Below is a small trained network, with its code and all its weights. Each question gives an input and a class and asks what happens when units are switched off, that is, made to give their printed mean instead of their output.

import numpy as np


def w(rows, s, z=0):
    codes = np.array(rows[::2]) - 128.0
    scale = np.full(codes.shape[1], s)
    scale[-1] = z or s
    return codes * scale


def f(y):
    return y / 2 * (1 + np.tanh(0.7978845608 * (y + 0.044715 * y**3)))


def log_softmax(a):
    a = a - a.max(-1, keepdims=True)
    return a - np.log(np.exp(a).sum(-1, keepdims=True))


def net(x, mask):
    res = np.array(x, float).reshape(1, 7) / 4 @ E
    y = f(res @ A[0][:, :-1].T + A[0][:, -1])
    res = res + np.where(mask, y, B[0][:, -1]) @ B[0][:, :-1]
    return log_softmax(res[-1] @ U[:, :-1].T + U[:, -1])


A, B = {}, {}
E = w([
[67,143,170,40,226,77,214,153,66,176,82,181],'x0',
[163,181,177,164,168,113,128,105,72,69,84,111],'x1',
[30,124,60,199,183,33,163,34,128,67,159,114],'x2',
[136,156,219,142,210,184,255,113,70,44,181,78],'x3',
[198,176,129,122,81,171,165,117,181,115,139,143],'x4',
[83,64,74,125,206,119,77,135,43,149,188,177],'x5',
[69,243,146,52,109,154,171,36,153,220,15,197],'x6',
],0.0056)
A[0] = w([
[187,222,254,176,118,189,212,149,157,87,99,34,209],'n1',
[137,135,138,44,61,142,83,156,162,231,59,202,201],'n2',
[169,41,97,188,108,108,28,173,161,104,204,61,224],'n3',
[104,188,84,162,97,122,143,72,165,156,87,139,229],'n4',
[73,164,82,109,81,103,113,54,178,183,41,129,253],'n5',
[58,106,110,129,211,53,167,125,81,125,154,124,243],'n6',
],0.0058,0.0027)
B[0] = w([
[125,124,237,56,64,87,199,76,79,38,160,120,211],'n1',
[45,138,175,215,189,95,53,254,40,159,33,150,204],'n2',
[116,64,6,230,6,150,76,198,93,62,182,9,254],'n3',
[76,91,173,134,157,73,173,60,91,36,154,179,174],'n4',
[66,108,235,154,221,48,104,27,73,68,84,172,200],'n5',
[13,3,181,112,232,2,85,104,75,103,139,216,219],'n6',
],0.0056,0.0085)
U = w([
[145,158,127,176,102,113,118,63,126,75,136,100,126],'0',
[184,167,32,54,140,163,139,76,254,251,100,98,2],'1',
[156,196,73,125,165,178,148,83,175,208,154,148,76],'2',
[138,94,62,161,54,156,97,214,120,132,173,63,135],'3',
[211,192,175,32,92,175,216,111,147,126,147,101,118],'4',
[128,176,158,149,170,145,78,205,110,244,76,165,105],'5',
[75,104,181,101,185,66,138,92,90,116,128,186,169],'6',
[115,113,77,77,164,145,137,110,208,197,181,184,93],'7',
],0.0083,0.0077)

Each question gives the input, the list of numbers given to net, and the class t.
The units are the neurons (one row each of A and B). Each row of codes is followed by its name. A weight is (code - 128) times the scale printed after its matrix; where a second scale follows, it is the last column's (A, B and U).
mask holds one flag per neuron, in row order. A switched-off neuron (its flag False) gives its mean, the last column of its row in B, instead of its output. The means were averaged over made-up inputs and are rounded, as every weight is.
A unit's drop is (log p(t) with every unit on - log p(t) with that unit switched off) / (log p(t) with every unit on - log p(t) with every unit switched off).
The circuit of an input: a set's keep is (log p(t) with only the set's units on - log p(t) with every unit switched off) / (log p(t) with every unit on - log p(t) with every unit switched off). Starting from all 6 units, units are removed one at a time, each time the one whose removal leaves the highest keep (on an exact tie, the one counted first), for as long as the keep stays at least 0.8.
units of the circuit, in order: the units of the circuit, biggest drop first
top k neurons: the k neurons with the biggest drops, biggest first
drop when u is switched off: that unit's drop, to one decimal
input [-5,7,5,7,1,-6,3], class 4: units of the circuit, in order => [n1, n6, n3]
input [-4,-5,4,8,-4,-5,-5], class 3: units of the circuit, in order => [n3]
input [3,-2,-1,-6,2,-4,-1], class 5: top 2 neurons => [n2, n6]
input [-6,7,-2,-5,6,0,7], class 6: units of the circuit, in order => [n5, n3]
input [-4,-6,-2,-7,8,-1,8], class 6: top 2 neurons => [n5, n4]
input [-4,-3,8,1,5,3,-1], class 3: units of the circuit, in order => [n3, n5]
input [-4,-1,-3,7,2,8,-1], class 3: units of the circuit, in order => [n5, n4]
input [-5,8,-8,7,5,6,-4], class 4: units of the circuit, in order => [n1, n6]
input [5,8,-5,-7,-1,6,1], class 5: units of the circuit, in order => [n2, n1]
input [2,-1,-7,-3,5,-2,-3], class 5: top 2 neurons => [n2, n3]
input [8,-5,-5,3,5,1,3], class 5: units of the circuit, in order => [n2, n6]
input [7,-4,-3,1,1,-1,-6], class 3: top 4 neurons => [n5, n4, n1, n2]
input [-5,0,-1,0,4,0,7], class 6: top 4 neurons => [n5, n3, n4, n2]
input [2,6,-5,-6,1,-2,1], class 5: units of the circuit, in order => [n2]
input [6,0,-4,-5,-5,-3,2], class 5: top 2 neurons => [n2, n1]
input [0,2,8,0,-3,-3,-8], class 3: top 2 neurons => [n3, n5]
input [-8,-4,-5,0,-6,-3,7], class 6: top 2 neurons => [n5, n4]
input [5,8,-8,7,2,-1,4], class 4: drop when n6 is switched off => 0.1
input [4,3,-5,-3,-3,-3,-2], class 5: drop when n4 is switched off => 0.1
input [-7,-1,-1,6,-3,-3,3], class 4: drop when n1 is switched off => 0.1
input [-6,4,-2,-5,6,-5,4], class 6: top neuron => [n5]
